In the rows, 128 means zero.
Each row is followed by its class.
[104 114 105 148 153 162  96 159 124 133 142 149 107 163  80 149 118 122
 121 114 135 173 120 151 158 157 140 130 158 109  73  85 128 125 128 155
 149 128 130 174  71 149 162 143  95 146 125 153 176] : j_463
[160 130 143 117 158 122 151 141 134 137 118 133 108 182 144 153 117  68
 154 177 161 134 113 143 203 150 124 173 155 161 143 148 156 142  82 144
 132 122 116 206 142 112 128 162 109 149 142  84 144] : j_823
[102 124 137 151 162 157  94 161 128 127 138 159 112 152  67 135 138 129
 142 111 130 162 113 150 167 163 138 126 155  91  91  90 132 110 118 156
 141 109 128 170  51 109 158 116 104 164 107 137 185] : j_823
[145  95 124 117 139 109 121 164 174 111 143 152 150 142 127 144 117  85
 128 131 135 135 155 104 158 135 136 108 124 106 143 128  65 117 158 140
 129 106 161 110  28 105 130 170 130 125 147 118 116] : j_820
[146 107 141 114 155 115 121 139 156 126 135 128  96 195 139 164 125  86
 135 158 178 139 110 125 231 149 114 174 162 171 140 138 137 150 107 163
 124 116 128 204 147 105 146 165 113 150 131  82 159] : j_843
[ 96 104  84 164 161 130  47 166 168 103 102 194 200  90 126 106 153 108
 106 117 134 160 140 130 138  99 111 154 152  77 123 169  83 186 171 135
 120 115 151 112  72  31 121 139 158 162 118 156  70] : j_12
[154 115 146 122 161 120 133 149 141 149 127 131 100 198 137 141  95  84
 150 171 181 128 113 132 217 146 108 196 162 164 153 148 140 145  82 150
 141 134 115 210 156 148 149 160 114 131 128  83 160] : j_721
[ 99 128 102 162 165 125  54 168 144 100 101 201 197  73 113 105 150 112
 133 137  97 156 133 150 156  96 107 170 147  62 130 153  80 184 172 139
 121 120 147  92  60  25 130  95 163 171 136 164  64] : j_823
[ 91 110 151 150 143 160  83 156 140 122 139 151 110 165  74 147 143 136
 126 101 134 169 104 122 155 149 133 127 153  72  81  89 127 115 129 168
 137 111 132 171  60 108 168 132 102 164 119 143 169] : j_642
[110  97 116 121 186 164 102 162 120 118 124 138 110 173  65 140 133 122
 126 112 138 168 101 140 163 147 143 110 160  96  75  84 113 118 144 155
 139 110 137 166  32 142 173 125  98 158 103 145 173] : j_843
[158 107 137 120 154 123 141 138 145 136 132 136 121 187 132 144 112  80
 131 159 179 127 111 132 203 141 126 163 159 170 134 143 148 141  95 167
 131 119 116 199 146 105 143 166 100 151 138  90 149] : j_823
[111 112  91 150 172 119  57 166 152  99  96 195 192  79 134 102 164 108
 103 120 113 172 140 141 141  90 110 165 158  68 117 162  82 191 181 129
 113 122 152 103  65  38 118 116 162 164 122 164  60] : j_843
[105 118 129 136 161 156  93 150 125 135 144 156 118 167  77 130 139 150
 136 108 126 161 112 148 168 165 125 123 149  94  87  87 126 112 132 165
 146 117 136 179  64 126 161 113 109 160 119 121 175] : j_632
[116  99 124 132 145 124  90 153 129 112 133 146 148 143 120 151 118  91
 140 115 143 138 141 128 143 148 131 126 118  95 113  96  69 121 147 148
 122 120 168 116  24 127 150 176 123 113 153 114 118] : j_463
[103 102 149 124 132 128  89 152 138 109 126 124 138 145 123 156 130 103
 149 108 154 148 125 115 134 148 134 120 111  83 103  98  80 113 147 159
 125 112 164 130  21 122 154 181 123 118 154 112  99] : j_642
[174 123 134 124 151 113 137 133 152 146 121 137 116 187 161 155 113  69
 136 159 192 126 115 122 185 132 127 169 163 162 144 160 142 141 101 151
 128 134 108 222 147 124 128 179 107 139 136  89 138] : j_12
[115 118 136 123 147 114  88 162 133 116 121 135 143 148 120 137 133 113
 151 128 137 135 147 125 163 147 141 105 119  96 112 109  71 120 148 159
 117 115 171 133  16 111 148 188 136 126 141 116 111] : j_144
[167 121 147 116 161  91 140 139 158 142 134 126 113 182 168 139 114  61
 147 170 185 124 105 130 207 143 129 194 167 162 145 166 151 142  94 150
 142 127 112 201 151 138 133 180 101 151 139  92 147] : j_721
[111 125 105 152 141 109  54 168 153 104 101 191 187  60 121 122 151 101
 110 134 122 163 121 134 153  96  99 169 149  56 135 154  62 178 173 137
 118 132 160 106  71  25 137  86 158 164 136 162  61] : j_820
[159 108 134 125 145 131 146 148 143 140 136 149 107 213 140 162  94  74
 126 166 172 132 121 135 210 145 115 187 160 169 147 145 134 155  84 150
 133 136 117 204 170 127 139 155 110 122 140  81 158] : j_463
[106 119 120 144 165 160  82 155 120 139 127 142 109 166  73 140 131 129
 129 108 126 162 105 140 142 146 144 107 146  99  76  89 136 108 135 166
 146 122 122 191  67 146 173 138 101 151 116 138 160] : j_389
[101 104  99 165 168 114  53 147 164 108  92 198 190  65 138 123 163 119
 104 106 140 161 111 121 141 102  97 166 147  84 122 152  80 165 166 134
 109 123 153 107  94  43 127 132 152 162 125 152  60] : j_12
[136  91 125 132 158 110 110 154 171 113 149 162 155 145 141 132 116  99
 134 132 130 123 154 120 155 148 149 130 125 117 127 123  70 128 165 148
 123 109 150 105  29 136 140 195 115 118 157 125 117] : j_463
[146 108 137 116 164 113 122 132 159 137 135 127 121 209 147 148 127  91
 140 157 151 129 106 142 230 151 109 157 157 157 131 141 138 152 109 167
 123 106 124 208 158  97 142 155 100 159 137  70 153] : j_632
[131 102 137 121 140 112  81 158 150 104 135 132 151 145 132 136 124 101
 136 136 153 112 155 126 146 132 142 110 123 108 122 128  81 106 147 141
 106 115 174  84  34 139 140 189 132 131 145 118 107] : j_144
[156 123 144 118 147 122 129 137 136 145 124 140 104 204 136 152 106  77
 139 163 160 129 112 130 202 137 116 169 154 177 143 148 139 139  91 153
 127 130 117 218 155 130 153 162 110 132 137  68 147] : j_389
[168 129 144 127 156 119 165 140 133 142 118 141 112 171 149 157 122  70
 151 172 169 139 104 137 190 152 128 188 160 169 142 152 157 146  85 133
 136 129 113 206 150 121 114 161 108 141 140  89 151] : j_823
[125 107 138 115 153  94  78 133 150 109 135 139 146 140 138 126 120  95
 149 130 139 114 128 119 136 131 140 114 117 113 121 121  81 110 153 146
 122 117 173 103  22 129 150 191 122 119 157  99  95] : j_389
[120 102 133 127 156 122  93 155 134 119 130 133 143 141 120 153 127 106
 144 124 144 158 136 127 156 150 132 124 120 102 114  98  79  99 149 166
 126 112 173 134   7  95 147 172 119 125 151  94  92] : j_177
[112 109 120 132 146 123  85 150 149 117 122 127 154 131 113 147 129 105
 148 115 148 138 148 112 145 148 131 110 110  87 117  93  67 113 154 160
 123 118 170 133   4 104 153 183 133 120 138 109 104] : j_12
[173 133 143 118 159 114 144 133 145 148 116 136  98 186 158 161 118  71
 135 164 159 136 110 135 193 136 126 164 162 174 141 161 156 133  91 142
 129 126 111 216 154 132 134 175 108 139 150  79 133] : j_389
[139  96 125 111 147  91 102 142 176 105 132 143 145 137 153 127 119  82
 135 141 153 129 133 114 150 141 147 124 128 104 138 129  76 123 157 150
 137 122 174 106  13 129 136 191 121 137 149 114  95] : j_820
[114 109 137 127 148 122  88 166 138 114 121 138 152 149 109 133 132 112
 151 119 141 134 133 127 152 149 150 110 113  91 110 110  69 119 146 160
 117 110 168 128  12 121 151 175 128 122 138 108 112] : j_144
[ 86 110 120 160 136 128  60 157 151  95 101 181 203  64 117 124 152 105
 115 126 124 169 100 134 136  85 103 182 148  46 114 152  65 173 171 142
 114 131 156  82  70  36 137  96 151 155 145 167  51] : j_642
[118 109 124 132 139 120  88 156 151 120 126 140 156 136 118 147 125  99
 146 120 146 133 150 106 148 142 136 109 119  94 122 101  62 119 161 158
 123 116 164 144   6 108 147 195 128 118 139 117 111] : j_12
[104 108 114 127 152 159  88 167 123 118 130 132 119 178  68 137 133 139
 120 113 151 159 102 142 165 145 155  92 152  96  67  97 118 115 131 167
 139 116 140 157  69 133 172 128 112 156 103 143 176] : j_144
[104 107 116 155 157 157  83 149 132 134 140 158 107 164  85 133 122 134
 117 105 145 161 104 151 148 155 146 135 161 110  71  85 132 127 132 165
 142 125 126 174  67 158 173 140  88 155 119 150 178] : j_463
[140  87 123 103 142 129  83 155 165 110 150 151 162 149 130 150 116 103
 131 126 146 119 161 117 150 138 141 117 116 112 129 113  79 116 150 148
 118 114 170  96  28 138 159 193 124 124 142 124  95] : j_36
[114  99 102 117 169 172 106 145 120 127 138 132 118 191  74 138 122 130
 130 110 144 168  93 150 164 157 138  97 152 108  68  81 117 110 126 160
 152 117 141 172  57 155 178 115  93 152 126 115 179] : j_632
[106 110  99 158 173 124  43 166 150 100  88 192 187  88 128 108 160  99
 101 120 101 163 113 145 138  95 107 153 151  78 121 167  97 176 161 118
 114 112 151 100  88  34 132 122 152 162 121 151  63] : j_389
[132 100 118 124 156 112  80 151 153 105 142 149 142 136 136 139 114  92
 135 123 140 118 155 131 151 148 128 130 117 100 127 112  85 112 149 142
 117 113 161  84  28 139 152 182 119 124 156 120 101] : j_463
[128  98 130 121 168 100  93 139 153 113 139 142 140 148 154 127 125 112
 143 134 149 127 136 123 147 144 142 125 131 122 127 126  94 107 159 157
 128 113 167 109  14 117 141 191 115 134 150 103  89] : j_177
[159 123 138 111 162 108 142 146 156 143 130 117 112 197 154 151 106  59
 148 173 177 143 117 138 224 136 114 182 167 162 141 156 144 142  82 154
 144 122 123 206 142 123 143 168 105 150 146  79 149] : j_721
[103 103 104 143 151 171 122 138 141 137 134 137 131 147  57 147 130 125
 110 115 124 178  91 142 151 152 142 142 163 102  76  87 117 124 120 151
 135 148 137 171  82 144 166 114 101 144  78 159 168] : j_36
[161 114 155 126 143 122 153 132 149 135 122 131 113 191 170 168 120  65
 132 162 181 141  91 115 183 135 122 175 166 150 131 157 148 148  96 142
 130 130 111 208 164 123 123 167 103 139 150  99 131] : j_642
[ 96 117 139 160 167 161  99 164 121 131 131 152 120 152  67 134 138 137
 132 114 127 162 112 142 162 161 140 121 150  89  86  82 130 119 123 160
 138 113 132 168  64 104 164 121 109 168 107 144 181] : j_823
[120  90 132 112 155 108  80 151 157 103 141 121 147 128 124 138 116  91
 147 127 164 131 146 116 156 141 120 130 114 103 123 111  79  96 137 144
 128 113 180  78  36 136 154 192 118 124 144 108 104] : j_721
[127 106 141 112 152  92  75 133 152 105 129 146 145 142 145 127 127  95
 142 128 133 112 135 118 138 129 145 113 121 112 125 128  83 110 156 146
 120 119 173 106  25 134 145 201 121 124 153 100  91] : j_389
[ 92 124 135 149 161 147  87 165 127 130 128 157 115 170  77 130 143 145
 136 107 125 159 102 139 177 158 141 120 161  98  86 101 131 121 131 164
 133 112 134 165  69 128 170 120 116 172 105 144 181] : j_144
[178 122 149 126 164 110 156 135 139 153 127 132 116 187 166 160 116  71
 138 173 169 133 105 133 191 147 126 186 168 167 143 159 158 131  99 151
 128 129 112 216 141 116 120 161 101 146 142  80 125] : j_177
[121 105 129 123 159 114  97 145 154 104 132 147 148 141 132 121 122 102
 153 132 144 125 138 123 141 130 137 110 122 119 128 120  88 126 148 144
 129 102 168  98  17 111 128 188 115 130 159 107 109] : j_823
[ 94 106  76 153 181 150  62 162 149 111 100 199 209 101 112 120 153 115
 116 112 102 191 129 144 144  88  99 148 150  71 111 154  86 186 165 136
 118 122 150 118  71  42 131  99 154 157 121 160  61] : j_36
[102  95 107 116 165 180  94 162 121 125 139 147 122 176  63 149 130 127
 125 107 155 156  97 141 162 161 152 105 152 104  78  87 128 113 126 160
 144 107 135 174  46 138 190 137  95 157 105 154 167] : j_36
[119 102 123 110 149 129  88 158 156 119 136 136 158 143 115 148 126 103
 144 120 139 136 134 125 156 151 143 122 111  96 120 105  74 128 148 166
 122 110 167 128  15 116 169 182 126 127 147 117  93] : j_36
[ 87  95 117 128 182 153  93 161 128 119 139 117 114 174  61 130 125 114
 139 119 148 167  90 136 177 162 140 115 152  91  73  92 125 106 121 163
 156 110 140 166  62 140 179 138  96 157 103 136 185] : j_721
[111 102 116 115 137 140  94 157 142 114 134 135 165 136 109 156 128  95
 144 121 143 140 140 126 140 151 145 119 111  91 116 105  75 122 144 151
 126 122 174 117   4 122 155 182 132 120 137 127 100] : j_36
[139 105 152 119 153 100 106 134 160 127 133 119 111 195 138 157 127  75
 131 155 169 127  99 133 218 151 126 158 159 165 123 146 138 130 108 171
 121 115 128 204 148  98 164 174 105 150 131  81 149] : j_389
[ 97 111 135 152 169 151  97 161 125 130 147 170 107 171  73 134 127 137
 125 114 117 149 117 150 168 169 140 148 158  92  96  90 124 123 123 159
 141 123 127 169  63 127 177 120 108 158 107 148 189] : j_463
[ 98 105 120 166 159 119  46 143 164  98 104 201 183  85 148 112 158 112
 113 103 133 166 106 130 146 110 106 184 153  63 117 168  91 179 163 141
 120 128 144 107  89  52 126 112 154 165 133 150  48] : j_642
[163 123 150 122 155  98 128 134 156 141 140 131 113 179 169 139 111  74
 153 163 197 121  97 124 203 145 124 186 163 171 144 162 157 147  97 150
 148 120 111 198 162 134 131 173 100 148 142  91 148] : j_721
[180 121 139 111 149 106 148 136 149 143 123 132 100 189 165 158 105  59
 133 168 180 132 117 133 194 137 120 169 165 161 153 161 152 144  91 147
 142 139 117 210 150 119 127 160 111 150 138  93 133] : j_820
[118 114  89 150 184 133  65 159 150 104  97 204 189  87 125 112 159 109
 116 122 109 196 145 139 147  82 101 161 157  58 114 154  67 186 176 134
 116 127 149 121  74  36 113 104 159 155 123 151  61] : j_843
[100 129 103 154 157 117  43 163 149 105  98 193 198  66 118 110 157 112
 119 132  93 164 125 144 145  90 116 165 147  66 119 157  69 179 185 142
 117 124 153 101  71  41 146 109 156 161 142 160  49] : j_389
[100 115 140 144 172 166 102 161 126 124 129 162 101 162  65 133 133 145
 137 116 131 165 113 146 167 159 141 114 149 100  86  84 127 109 113 154
 141 109 134 162  59 114 168 123 105 164 109 137 182] : j_823
[128 102 113 103 157 109  82 126 153 105 135 146 143 156 148 121 125 108
 150 130 146 125 140 137 153 132 128 116 127 111 123 119  79 115 149 152
 130 119 178 107  13 131 143 182 120 134 167  92 103] : j_632
[164 120 157 123 145 118 147 128 157 138 128 128 110 194 175 161 124  61
 140 163 189 131  89 119 187 142 124 169 171 153 130 163 155 149  98 146
 133 123 105 218 151 123 126 175  90 144 154  97 140] : j_642
[107  97 116 130 180 164  94 162 110 127 141 134 107 188  70 136 124 134
 127 115 152 160  98 147 158 159 148 108 154 105  75  91 132  98 136 172
 153 113 130 176  38 122 175 125  96 159 102 133 164] : j_177
[104 105 109 147 166 172 124 145 122 127 122 142 113 154  58 141 130 122
 120 120 128 182 101 151 151 148 137 123 161  94  73  81 123 111 112 148
 149 139 136 172  77 132 138 118 104 147  82 145 182] : j_823
[105  98 107 131 169 163  87 162 131 125 135 140 117 172  69 145 128 134
 121 112 167 153 112 130 155 156 155  96 149  87  75  85 117 105 136 166
 147 114 133 183  49 129 175 148 103 152  97 144 171] : j_12
[109  99 117 131 178 167 105 159 117 128 140 142 107 186  70 139 130 131
 127 113 150 172 106 144 158 160 146 111 164 107  75  98 131  94 131 167
 153 113 131 180  38 120 168 128  90 156 106 131 171] : j_177
[121 108 125 113 150 122  86 141 145 116 138 131 148 156 120 130 123 110
 158 117 129 140 145 137 156 148 127 110 113  97 113 101  71 117 152 165
 131 116 171 128   8 117 148 173 124 124 160  92 109] : j_632
[100 100  83 170 179 120  61 163 161  99  99 202 192  84 136 111 155  98
  95 120 109 165 124 156 151  96 107 178 163  74 121 166  80 192 170 132
 114 119 145  93  82  27 129 119 145 166 129 174  67] : j_463
[127 104 122 110 150 110  85 127 154 110 142 143 152 147 145 130 122 111
 157 127 144 125 130 135 148 136 130 116 125 117 120 113  71 119 159 150
 127 114 177 101  14 138 147 172 118 131 170  96 107] : j_632
[145 104 137 117 158 120 134 136 159 137 135 117 118 218 139 150 120  79
 139 157 160 128 108 143 230 147 111 157 161 156 130 141 132 142 105 169
 126 112 124 210 141 100 140 152  99 150 145  72 159] : j_632
[106 132  93 144 148 115  43 157 153 107 112 200 205  79 132 103 156 119
 130 126 102 165 135 154 153  97  99 172 151  67 118 156  72 187 184 144
 122 122 157 100  66  41 132 100 154 167 151 149  61] : j_632
[136  93 123 107 147 114  76 136 153 102 143 140 148 149 140 135 126 105
 145 123 153 123 151 132 148 143 127 118 117 103 119 112  80 102 150 146
 123 119 175  90  30 136 143 179 125 127 156  99 107] : j_632
[103 117 124 151 151 159  84 152 135 131 131 156 110 157  73 140 139 140
 124 101 155 162 118 123 164 160 145 112 154  93  90  87 123 112 132 171
 143 116 128 194  56 110 172 146 110 164 100 141 177] : j_12
[113 106 126 133 155 124  93 157 135 112 137 136 139 148 116 142 114 104
 149 127 126 138 143 133 155 160 135 126 115  93 116  92  69 124 151 155
 128 121 163 120  21 124 163 165 128 114 152 118 117] : j_463
[141 101 162 125 154 108 119 149 155 126 129 121 118 211 145 136 131  85
 135 160 177 112 108 134 230 159 143 151 169 161 123 162 132 152 107 155
 115 108 125 194 152 111 134 179  95 153 113  95 170] : j_144
[157  90 124 125 163 117 146 132 158 136 144 139 114 215 147 143  95  71
 118 163 166 115 116 137 212 149 130 176 178 171 135 144 135 150 105 163
 135 131 117 201 141 132 150 171  97 140 139 102 153] : j_463
[107 129 132 146 147 153  69 156 109 134 131 149 119 160  83 128 136 142
 130  90 155 153  98 141 143 148 151 109 157 108  70 103 139 127 131 162
 135 117 129 169  78 141 168 133 100 166 110 149 171] : j_144
[135  96 120 105 145 106  93 133 174 111 145 147 167 141 146 127 126 101
 134 128 149 108 133 115 143 130 145 121 131 123 132 130  81 131 162 153
 119 113 168 103  17 129 151 194 114 129 153 124  92] : j_36
[136  97 124 100 140 116  92 142 165 113 143 155 157 152 139 133 115 101
 140 128 145 117 142 118 148 131 152 121 125 112 125 112  75 125 151 154
 125 119 170 107  12 134 161 191 117 124 150 125  93] : j_36
[128 111 140 122 153  94  89 141 170 112 131 143 153 153 148 115 127 111
 139 123 136 122 132 116 153 120 136 103 131 126 118 131  81 126 155 159
 109 108 170 105  36 122 142 190 112 140 162 108  98] : j_144
[143 103 121 114 154 108 105 145 174 115 145 153 164 147 142 124 129 108
 143 132 125 131 151 131 153 136 136 117 123 103 123 127  69 118 166 153
 123 111 157 114  28 127 133 172 121 125 160 103 105] : j_632
[113 118 136 122 143 117  88 160 140 112 123 124 149 149 114 132 129 115
 148 121 131 139 139 123 155 139 145  97 111  90 109 111  73 126 146 161
 117 112 173 115  29 108 146 174 137 125 148 105 104] : j_144
[ 94 132 100 165 152 123  30 173 141 104  96 191 206  84 117 103 156 116
 125 126 117 158 124 149 159  90 119 168 158  58 117 158  69 194 183 155
 107 121 155 100  62  42 149 103 157 179 137 169  60] : j_144
[149  90 128 120 150 103 112 162 184 116 148 155 147 142 137 134 113  96
 126 137 138 124 152 109 155 137 142 117 125 106 144 130  71 123 162 147
 133 111 155 112  36 120 129 180 126 127 139 124 109] : j_820
[108  93 108 117 174 175  95 154 128 130 144 139 120 185  63 143 121 126
 119 108 150 139  96 146 157 156 148 109 153  97  82  94 122 114 121 159
 140 123 132 166  49 151 190 123 102 154  93 154 167] : j_36
[110 114 128 141 161 162  76 159 124 133 124 146 107 148  70 146 135 137
 138 100 146 175 104 138 151 145 141 133 151  87  72  71 123 127 138 164
 134 116 133 168  47 139 174 125 100 153 118 144 169] : j_843
[135  87 124 105 145 129  80 148 167 107 143 143 156 146 128 148 121  92
 130 119 148 121 154 124 145 135 134 117 122 115 126 122  89 111 141 144
 111 113 169  91  30 133 158 196 115 131 142 126  95] : j_36
[ 92 126 106 152 167 104  42 170 159 105 104 187 207  69 126  98 147 114
 133 131 112 173 122 143 165  92 104 176 154  65 118 159  79 182 176 150
 129 116 154  97  68  49 153 103 152 170 142 158  60] : j_721
[122  97 117 123 157 159 101 154 127 123 129 139 113 165  68 144 120 111
 118 105 156 168  90 137 155 156 148 100 153  94  83  90 119 106 130 165
 152 118 136 174  50 138 179 114  99 164 102 137 166] : j_820
[106 102 146 125 128 125  93 153 144 108 140 124 141 144 124 153 124  96
 144 110 150 155 131 108 142 145 125 122 108  83 110 100  71 115 145 159
 128 119 169 119  33 110 147 181 130 117 158 109  95] : j_642
[123  91 143 117 135 124  87 146 158  97 142 130 145 148 140 152 123  86
 137 120 154 135 147 116 128 134 130 122 122  85 114 118  82 106 148 147
 123 119 167  97  34 127 139 194 124 125 145 123  86] : j_642
[ 98 111 129 153 164 151  94 156 138 131 144 167 111 163  84 140 125 134
 114 114 127 164 123 149 176 158 133 135 156 100  89  86 119 116 124 171
 133 122 133 169  72 123 185 131 102 165 122 143 170] : j_463
[ 98 112 137 149 170 153 101 162 126 136 136 150 108 162  75 145 136 137
 123 115 134 180 107 140 173 160 131 123 160  98  82  91 132  92 130 167
 133 111 135 176  57 108 163 122  95 163 108 129 164] : j_177
[164 106 139 120 158 106 138 125 152 137 129 123 113 200 141 148 114  61
 120 160 170 120 102 124 198 137 130 160 170 175 135 153 144 126 105 160
 123 130 121 208 141 124 151 180  97 141 134  84 143] : j_389
[129 101 128 121 158  99  87 130 157 106 140 150 141 145 159 128 114 100
 139 127 151 108 137 129 137 140 143 125 125 114 126 122  86 127 148 147
 125 120 165  95  33 138 149 195 112 123 165 117  98] : j_463
